Here is a tiny trained network, its code and every weight. The questions are about switching its units off for an input and a target symbol, where a switched-off unit gives its printed mean instead of its output.

import numpy as np


def w(rows, s, z=0):
    codes = np.array(rows[::2]) - 128.0
    scale = np.full(codes.shape[1], s)
    scale[-1] = z or s
    return codes * scale


def norm(h):
    return h / np.sqrt((h * h).mean(-1, keepdims=True) + 1e-5)


def f(y):
    return np.maximum(y, 0)


def softmax(a):
    e = np.exp(a - a.max(-1, keepdims=True))
    return e / e.sum(-1, keepdims=True)


def log_softmax(a):
    a = a - a.max(-1, keepdims=True)
    return a - np.log(np.exp(a).sum(-1, keepdims=True))


def net(x, mask):
    ids = ['αγθλξπτφ'.index(c) for c in x.split()]
    T = len(ids)
    res = E[ids] + P[:T]
    u = 0
    for l in range(2):
        r = norm(res)
        for j in range(3):
            rows = slice(2 * j, 2 * j + 2)
            q, k, v = (r @ M[l][rows].T for M in (Q, K, V))
            z = softmax(np.where(np.tri(T) > 0, q @ k.T / 2**0.5, -1e9)) @ v
            o = O[l][rows]
            res = res + np.where(mask[u + j], z, o[:, -1]) @ o[:, :-1]
        u += 3
        y = f(norm(res) @ A[l][:, :-1].T + A[l][:, -1])
        res = res + np.where(mask[u : u + 8], y, B[l][:, -1]) @ B[l][:, :-1]
        u += 8
    return log_softmax(norm(res)[-1] @ U[:, :-1].T + U[:, -1])


Q, K, V, O, A, B = {}, {}, {}, {}, {}, {}
E = w([
[230,166,141,151,166],'α',
[192,232,207,184,132],'γ',
[112,162,242,104,174],'θ',
[77,80,203,90,178],'λ',
[131,103,86,3,68],'ξ',
[161,33,89,113,174],'π',
[84,177,113,196,80],'τ',
[177,136,208,90,198],'φ',
],0.014)
P = w([
[105,215,162,110,244],'0',
[144,106,188,247,3],'1',
[144,105,176,217,30],'2',
[138,106,166,202,61],'3',
[142,115,160,186,77],'4',
[142,122,156,178,90],'5',
[143,131,154,174,102],'6',
[142,134,154,164,112],'7',
[141,138,151,158,120],'8',
[142,139,150,152,127],'9',
[141,140,151,143,133],'10',
],0.0056)
Q[0] = w([
[135,121,2,31,99],'L0H1',
[98,36,99,106,127],'L0H1',
[123,138,193,45,207],'L0H2',
[98,99,216,148,87],'L0H2',
[85,166,90,203,125],'L0H3',
[118,184,58,150,51],'L0H3',
],0.008)
K[0] = w([
[110,126,160,230,203],'L0H1',
[149,110,115,137,141],'L0H1',
[172,137,181,42,126],'L0H2',
[150,133,181,171,251],'L0H2',
[106,130,129,181,119],'L0H3',
[93,146,113,199,166],'L0H3',
],0.011)
V[0] = w([
[133,105,147,206,169],'L0H1',
[177,112,100,63,91],'L0H1',
[140,112,75,1,94],'L0H2',
[124,171,100,86,72],'L0H2',
[139,111,126,216,234],'L0H3',
[141,83,150,173,125],'L0H3',
],0.0085)
O[0] = w([
[92,212,197,216,103,111],'L0H1',
[128,201,149,29,173,253],'L0H1',
[158,199,78,145,229,97],'L0H2',
[185,188,68,124,253,11],'L0H2',
[163,29,132,211,66,57],'L0H3',
[94,89,240,114,84,171],'L0H3',
],0.006,0.0021)
A[0] = w([
[124,188,79,55,73,89],'L0N1',
[135,107,25,110,132,216],'L0N2',
[157,115,127,51,179,250],'L0N3',
[39,169,87,148,206,70],'L0N4',
[140,122,150,111,63,95],'L0N5',
[80,184,99,90,162,175],'L0N6',
[128,177,58,105,247,81],'L0N7',
[197,157,144,88,129,23],'L0N8',
],0.011,0.0023)
B[0] = w([
[117,153,98,105,185,203],'L0N1',
[154,179,118,99,119,189],'L0N2',
[143,153,64,129,106,255],'L0N3',
[86,142,46,160,3,157],'L0N4',
[169,99,122,114,114,192],'L0N5',
[216,58,92,175,96,191],'L0N6',
[116,84,235,127,81,237],'L0N7',
[83,85,106,124,133,179],'L0N8',
],0.011,0.0073)
Q[1] = w([
[117,101,95,221,155],'L1H1',
[184,140,40,51,38],'L1H1',
[53,129,226,252,146],'L1H2',
[104,114,118,149,149],'L1H2',
[93,182,124,162,94],'L1H3',
[149,104,192,191,59],'L1H3',
],0.016)
K[1] = w([
[181,100,69,142,22],'L1H1',
[126,140,120,200,247],'L1H1',
[162,124,155,39,23],'L1H2',
[143,82,56,116,79],'L1H2',
[56,131,161,201,78],'L1H3',
[156,85,173,74,44],'L1H3',
],0.015)
V[1] = w([
[41,193,221,27,112],'L1H1',
[86,63,106,123,245],'L1H1',
[195,163,157,92,194],'L1H2',
[128,103,112,21,3],'L1H2',
[192,81,112,55,133],'L1H3',
[174,174,57,190,198],'L1H3',
],0.0064)
O[1] = w([
[107,164,163,88,55,74],'L1H1',
[129,2,119,117,82,87],'L1H1',
[226,155,127,67,99,97],'L1H2',
[121,162,10,106,107,158],'L1H2',
[97,184,11,160,17,253],'L1H3',
[34,123,175,89,182,29],'L1H3',
],0.0088,0.0043)
A[1] = w([
[113,129,105,126,89,141],'L1N1',
[45,117,118,135,103,166],'L1N2',
[145,111,173,145,61,255],'L1N3',
[181,128,93,91,61,170],'L1N4',
[148,1,50,147,156,46],'L1N5',
[83,173,160,73,123,164],'L1N6',
[95,111,210,122,168,204],'L1N7',
[115,203,183,118,77,78],'L1N8',
],0.011,0.0052)
B[1] = w([
[14,165,130,91,125,171],'L1N1',
[58,164,173,196,233,145],'L1N2',
[75,116,68,2,201,236],'L1N3',
[150,85,202,233,205,246],'L1N4',
[169,186,159,141,5,178],'L1N5',
[128,112,219,175,39,146],'L1N6',
[144,153,31,130,49,146],'L1N7',
[141,191,156,135,88,152],'L1N8',
],0.0079,0.012)
U = w([
[180,110,136,185,239,254],'α',
[152,236,171,211,126,71],'γ',
[102,168,168,58,57,18],'θ',
[40,52,91,88,177,166],'λ',
[139,181,6,94,146,169],'ξ',
[139,75,105,191,43,65],'π',
[45,159,112,229,177,184],'τ',
[170,68,146,45,186,113],'φ',
],0.014,0.0044)

Each question gives the input, a string of symbols that net reads in full, and the target symbol t.
The units are the heads (2 rows each of Q, K, V and O) and the neurons (one row each of A and B). Each row of codes is followed by its name. A weight is (code - 128) times the scale printed after its matrix; where a second scale follows, it is the last column's (O, A, B and U).
mask holds one flag per unit, layer by layer, with each layer's heads first. A switched-off unit (its flag False) gives its mean, the last column of its rows in O or B, instead of its output. The means were averaged over made-up inputs and are rounded, as every weight is.
A unit's drop is (log p(t) with every unit on - log p(t) with that unit switched off) / (log p(t) with every unit on - log p(t) with every unit switched off).
The circuit of an input: a set's keep is (log p(t) with only the set's units on - log p(t) with every unit switched off) / (log p(t) with every unit on - log p(t) with every unit switched off). Starting from the 12 units with the biggest drops (on a tie, the unit counted first), units are removed one at a time, each time the one whose removal leaves the highest keep (on an exact tie, the one counted first), for as long as the keep stays at least 0.8.
circuit, biggest first: the units of the circuit, biggest drop first
unit that matters most: the unit with the biggest drop
top k neurons: the k neurons with the biggest drops, biggest first
which heads matter: for each layer, one digit per head in row order, 1 if its drop is at least 0.15 and else 0, layers parted by /
input φ π ξ, target φ: top 3 neurons	(L0N7, L0N6, L1N4)
input φ π ξ α, target φ: top 4 neurons	(L0N7, L0N6, L0N4, L1N4)
input ξ α π θ γ φ θ α τ, target ξ: circuit, biggest first	(L1H2, L0H1)
input γ θ ξ α φ τ ξ ξ, target γ: which heads matter	100 / 111
input λ π ξ θ π π π θ, target λ: circuit, biggest first	(L0H1, L1H1, L0N7, L1H3)
input τ π α, target α: circuit, biggest first	(L1N5, L0N3)
input π θ ξ π θ γ, target π: unit that matters most	L1H1
input φ α ξ λ φ γ ξ ξ λ, target φ: circuit, biggest first	(L0N6, L0H3)
input τ ξ α θ τ τ π π π φ, target τ: which heads matter	101 / 011
input π π α γ ξ λ, target π: which heads matter	001 / 100
input θ λ π τ α λ ξ φ, target θ: top 2 neurons	(L0N5, L1N6)
input ξ π τ π π π φ λ, target ξ: top 3 neurons	(L0N7, L0N3, L0N6)
input θ π θ θ γ ξ φ π θ π, target θ: circuit, biggest first	(L1H1, L0N7, L0N6, L0H2)
input α π ξ τ θ α π θ π τ γ, target α: which heads matter	111 / 010
input θ π φ λ α α π α, target α: which heads matter	000 / 000
input τ γ τ, target τ: which heads matter	100 / 100
input γ ξ π π π τ, target γ: which heads matter	110 / 110
input π α τ ξ, target π: which heads matter	101 / 100
input λ π ξ π π ξ ξ, target λ: top 4 neurons	(L0N7, L0N1, L0N6, L1N4)
input γ π φ π θ φ ξ α ξ τ π, target π: top 2 neurons	(L0N4, L0N7)
